Below are the code and all the weights of a small trained network. Each question names an input and a class and asks about switching units off, where a switched-off unit gives its printed mean instead of its output.

import numpy as np


def w(rows, s, z=0):
    codes = np.array(rows[::2]) - 128.0
    scale = np.full(codes.shape[1], s)
    scale[-1] = z or s
    return codes * scale


def norm(h):
    return h / np.sqrt((h * h).mean(-1, keepdims=True) + 1e-5)


def f(y):
    return np.maximum(y, 0)


def log_softmax(a):
    a = a - a.max(-1, keepdims=True)
    return a - np.log(np.exp(a).sum(-1, keepdims=True))


def net(x, mask):
    res = np.array(x, float).reshape(1, 6) / 4 @ E
    u = 0
    for l in range(4):
        y = f(norm(res) @ A[l][:, :-1].T + A[l][:, -1])
        res = res + np.where(mask[u : u + 13], y, B[l][:, -1]) @ B[l][:, :-1]
        u += 13
    return log_softmax(norm(res)[-1] @ U[:, :-1].T + U[:, -1])


A, B = {}, {}
E = w([
[132,141,154,162,163,135,106,137,28,189,110],'x0',
[129,120,180,179,88,124,27,121,100,126,227],'x1',
[195,116,188,149,171,120,182,130,112,114,200],'x2',
[124,123,120,116,138,128,121,125,152,30,160],'x3',
[76,144,157,123,224,118,98,122,204,204,117],'x4',
[2,124,126,144,82,142,155,154,103,158,164],'x5',
],0.0066)
A[0] = w([
[107,128,122,138,63,133,17,133,41,132,118,148],'0.n1',
[12,129,113,132,100,131,84,125,73,83,112,198],'0.n2',
[159,128,138,137,168,131,155,128,7,156,112,118],'0.n3',
[106,123,93,113,130,131,153,131,125,145,57,111],'0.n4',
[22,124,136,129,237,133,97,132,132,188,108,102],'0.n5',
[113,118,136,135,120,136,106,137,115,143,149,95],'0.n6',
[206,130,131,128,217,126,121,124,88,47,117,119],'0.n7',
[108,139,126,124,118,127,126,121,164,136,104,53],'0.n8',
[135,130,102,127,160,121,148,134,144,134,81,5],'0.n9',
[184,130,101,117,124,129,32,123,172,57,69,219],'0.n10',
[95,135,88,117,119,130,175,134,133,158,22,146],'0.n11',
[142,134,135,129,121,133,102,131,171,101,120,205],'0.n12',
[39,128,110,120,104,133,187,134,155,5,138,179],'0.n13',
],0.019,0.0024)
B[0] = w([
[130,90,87,158,53,67,57,54,126,152,201,230],'0.n1',
[63,156,79,144,72,84,161,182,120,57,114,223],'0.n2',
[174,94,113,162,108,145,234,160,59,101,79,219],'0.n3',
[74,115,124,115,156,156,156,87,88,188,156,201],'0.n4',
[160,234,161,118,177,75,92,76,190,171,101,251],'0.n5',
[119,177,107,137,124,162,174,131,109,191,143,158],'0.n6',
[47,119,168,136,210,147,145,172,84,67,104,225],'0.n7',
[217,122,93,101,131,147,162,133,125,131,188,156],'0.n8',
[183,100,142,95,131,141,150,90,126,149,180,174],'0.n9',
[123,123,5,92,135,123,108,193,174,125,87,223],'0.n10',
[66,58,139,75,180,129,135,58,92,169,113,239],'0.n11',
[118,102,111,148,154,82,123,163,96,165,177,167],'0.n12',
[68,135,63,142,76,107,225,108,119,111,111,242],'0.n13',
],0.022,0.016)
A[1] = w([
[169,87,128,130,129,186,111,243,130,115,156,84],'1.n1',
[178,93,126,118,129,142,130,184,132,54,144,77],'1.n2',
[181,69,152,161,156,204,52,253,123,36,95,4],'1.n3',
[128,130,130,122,121,140,118,124,137,116,120,91],'1.n4',
[115,141,125,93,102,200,108,115,144,81,158,44],'1.n5',
[123,52,107,137,124,166,48,183,142,73,152,19],'1.n6',
[93,92,94,140,133,141,142,148,121,96,157,36],'1.n7',
[121,75,170,102,48,103,77,122,118,101,107,50],'1.n8',
[145,98,129,143,135,204,114,216,129,101,169,20],'1.n9',
[87,87,97,114,84,164,148,181,119,53,136,22],'1.n10',
[146,109,143,123,125,157,107,133,145,121,129,49],'1.n11',
[140,120,138,118,117,158,116,134,144,109,124,74],'1.n12',
[118,127,105,110,122,151,40,225,171,53,118,41],'1.n13',
],0.018,0.003)
B[1] = w([
[127,124,140,133,105,193,93,200,82,88,151,159],'1.n1',
[115,137,133,128,123,126,76,146,114,149,157,161],'1.n2',
[155,115,142,162,181,222,3,189,103,171,70,183],'1.n3',
[135,128,134,129,130,121,128,128,125,122,133,128],'1.n4',
[142,146,146,107,128,117,135,145,113,157,157,128],'1.n5',
[90,143,135,94,102,140,141,154,104,111,77,162],'1.n6',
[119,135,117,117,118,98,125,119,94,104,113,225],'1.n7',
[172,139,97,116,176,192,151,144,181,84,127,143],'1.n8',
[137,140,131,152,120,152,82,172,66,119,85,155],'1.n9',
[97,113,98,100,103,131,108,117,120,137,122,248],'1.n10',
[130,126,120,116,127,120,127,122,126,135,100,128],'1.n11',
[115,142,131,138,135,123,114,124,114,108,108,128],'1.n12',
[171,122,132,202,194,128,167,144,137,120,191,170],'1.n13',
],0.027,0.013)
A[2] = w([
[84,84,101,95,93,138,158,159,139,122,179,52],'2.n1',
[146,108,156,160,105,105,105,99,62,124,121,61],'2.n2',
[140,194,145,163,124,130,180,202,198,109,104,89],'2.n3',
[89,139,190,137,101,95,100,167,107,122,164,156],'2.n4',
[238,112,200,184,5,146,132,99,134,123,199,47],'2.n5',
[145,184,199,157,88,91,50,111,166,143,188,2],'2.n6',
[169,231,175,156,78,98,140,113,176,103,99,67],'2.n7',
[147,155,147,173,136,129,74,115,156,139,127,88],'2.n8',
[99,97,134,209,105,138,136,111,113,151,123,81],'2.n9',
[166,138,135,110,99,121,111,173,139,185,157,112],'2.n10',
[108,181,183,123,70,134,47,47,211,145,143,14],'2.n11',
[141,141,117,90,122,131,95,76,182,197,160,56],'2.n12',
[97,161,100,161,91,151,135,151,202,99,157,103],'2.n13',
],0.021,0.003)
B[2] = w([
[111,129,133,149,71,116,137,69,126,68,94,247],'2.n1',
[131,132,89,102,118,141,105,145,135,102,194,176],'2.n2',
[186,132,121,144,134,83,227,160,137,137,166,147],'2.n3',
[92,96,162,122,115,143,108,118,159,70,120,156],'2.n4',
[254,173,167,131,170,208,161,69,133,134,192,159],'2.n5',
[50,200,187,192,110,114,79,84,96,143,100,185],'2.n6',
[129,178,180,104,42,133,155,221,116,138,92,194],'2.n7',
[76,132,150,151,109,72,147,85,136,151,166,160],'2.n8',
[159,130,100,99,122,124,92,125,131,82,123,187],'2.n9',
[109,105,175,132,142,71,115,94,141,85,100,144],'2.n10',
[127,148,104,142,115,143,16,174,99,163,162,202],'2.n11',
[161,94,147,99,113,158,31,166,174,100,94,220],'2.n12',
[151,72,137,128,191,103,174,160,105,173,106,185],'2.n13',
],0.028,0.012)
A[3] = w([
[116,115,122,146,115,182,118,165,132,156,126,50],'3.n1',
[178,74,111,132,85,98,44,159,173,95,125,1],'3.n2',
[103,82,139,148,103,185,114,173,158,139,150,58],'3.n3',
[141,67,103,186,127,157,148,174,143,165,137,25],'3.n4',
[96,94,147,177,100,172,192,119,139,62,65,81],'3.n5',
[75,85,179,78,151,191,115,116,149,173,130,53],'3.n6',
[164,96,142,127,99,213,145,159,114,130,84,53],'3.n7',
[142,105,114,115,133,184,140,137,182,132,114,84],'3.n8',
[50,159,110,89,183,125,124,162,189,135,136,73],'3.n9',
[167,152,214,112,126,169,128,104,136,157,113,121],'3.n10',
[92,92,249,108,201,223,207,84,150,102,127,37],'3.n11',
[146,105,161,65,126,218,164,168,185,104,177,67],'3.n12',
[127,135,173,124,175,179,145,106,122,138,101,57],'3.n13',
],0.018,0.0035)
B[3] = w([
[149,106,139,168,118,117,109,130,111,127,90,164],'3.n1',
[72,152,154,100,130,191,196,120,123,127,131,192],'3.n2',
[126,108,123,168,93,178,140,133,133,133,102,159],'3.n3',
[110,136,159,152,111,136,76,121,127,78,155,157],'3.n4',
[107,81,124,116,94,98,87,131,203,141,158,255],'3.n5',
[222,166,127,136,167,119,161,150,148,75,86,196],'3.n6',
[106,167,110,140,139,165,109,137,181,115,129,183],'3.n7',
[115,165,117,138,144,128,102,103,128,145,102,138],'3.n8',
[194,40,148,161,75,156,130,118,151,139,185,198],'3.n9',
[43,89,114,134,110,137,133,143,143,121,127,184],'3.n10',
[84,174,252,178,158,121,151,111,102,88,120,200],'3.n11',
[104,107,114,149,98,143,127,152,141,130,121,136],'3.n12',
[128,86,183,96,110,197,170,120,146,123,168,174],'3.n13',
],0.026,0.0096)
U = w([
[113,98,252,104,222,175,199,89,106,120,81,170],'0',
[40,61,20,122,66,88,171,103,82,75,124,238],'1',
[170,191,161,140,90,85,237,230,147,171,94,29],'2',
[179,104,93,195,210,74,144,197,198,144,203,4],'3',
[127,101,118,194,174,216,65,252,63,77,103,120],'4',
[251,162,101,173,79,184,137,77,81,103,216,57],'5',
[109,223,190,158,66,95,13,150,157,194,135,158],'6',
[192,85,122,45,203,145,62,77,224,208,103,104],'7',
],0.012,0.0034)

Each question gives the input, the list of numbers given to net, and the class t.
The units are the neurons (one row each of A and B). Each row of codes is followed by its name. A weight is (code - 128) times the scale printed after its matrix; where a second scale follows, it is the last column's (A, B and U).
mask holds one flag per neuron, layer by layer. A switched-off neuron (its flag False) gives its mean, the last column of its row in B, instead of its output. The means were averaged over made-up inputs and are rounded, as every weight is.
A unit's drop is (log p(t) with every unit on - log p(t) with that unit switched off) / (log p(t) with every unit on - log p(t) with every unit switched off).
The circuit of an input: a set's keep is (log p(t) with only the set's units on - log p(t) with every unit switched off) / (log p(t) with every unit on - log p(t) with every unit switched off). Starting from the 12 units with the biggest drops (on a tie, the unit counted first), units are removed one at a time, each time the one whose removal leaves the highest keep (on an exact tie, the one counted first), for as long as the keep stays at least 0.8.
units of the circuit, in order: the units of the circuit, biggest drop first
most important unit: the unit with the biggest drop
top k neurons: the k neurons with the biggest drops, biggest first
k most important neurons of layer l: the k neurons of layer l with the biggest drops, biggest first
drop of u: that unit's drop, to one decimal
input [-8,-1,-4,-4,3,-1], class 7: most important unit	0.n2
input [-1,-6,1,-6,4,1], class 7: 4 most important neurons of layer 0	(0.n5 0.n7 0.n3 0.n13)
input [-4,5,4,-3,-2,0], class 6: top 4 neurons	(0.n3 0.n2 0.n13 0.n10)
input [7,6,-3,-8,-8,-7], class 5: units of the circuit, in order	(0.n1 2.n5 0.n11)
input [7,7,0,-3,-3,3], class 5: top 2 neurons	(0.n1 2.n5)
input [3,-1,6,-2,4,3], class 2: top 2 neurons	(0.n3 0.n1)
input [7,6,8,-1,4,2], class 5: units of the circuit, in order	(0.n10 0.n2 0.n7 2.n2)
input [4,3,0,8,7,-7], class 3: top 4 neurons	(0.n5 1.n13 0.n3 2.n3)
input [4,7,4,5,-8,-5], class 4: top 3 neurons	(0.n13 0.n7 0.n11)
input [4,7,2,1,-8,0], class 5: top 2 neurons	(0.n1 0.n10)
input [4,6,1,-3,1,-4], class 5: top 4 neurons	(0.n1 0.n2 0.n10 0.n13)
input [-4,7,-2,1,8,7], class 6: top 2 neurons	(0.n5 0.n3)
input [7,-2,0,-8,4,2], class 7: top 2 neurons	(0.n7 0.n5)
input [-6,-2,1,-4,4,-7], class 4: units of the circuit, in order	(0.n13)
input [-3,8,-1,3,4,-4], class 4: top 3 neurons	(0.n5 0.n13 0.n11)
input [5,7,-7,1,-2,7], class 6: 3 most important neurons of layer 2	(2.n6 2.n11 2.n5)
input [5,-8,-4,-3,-7,-1], class 0: 2 most important neurons of layer 0	(0.n11 0.n13)
input [-1,1,-2,8,5,-4], class 3: top 2 neurons	(1.n13 0.n3)
input [4,6,-3,4,2,6], class 6: top 2 neurons	(0.n1 0.n5)
input [0,0,1,-7,-6,-4], class 4: units of the circuit, in order	(0.n13)
input [-1,-6,2,-1,-1,-7], class 4: top 2 neurons	(0.n7 0.n5)
input [5,-7,5,4,5,5], class 7: top 2 neurons	(0.n5 0.n7)
input [-8,-5,6,-3,6,-2], class 0: top 2 neurons	(0.n1 0.n10)
input [4,0,-6,1,6,-8], class 7: drop of 0.n5	0.0
input [6,-5,4,5,6,4], class 6: drop of 0.n5	1.4
input [3,2,-4,-3,3,-6], class 7: drop of 0.n10	0.4
input [3,-5,2,3,3,-6], class 0: drop of 2.n11	0.1
input [4,1,3,8,3,4], class 2: most important unit	0.n5
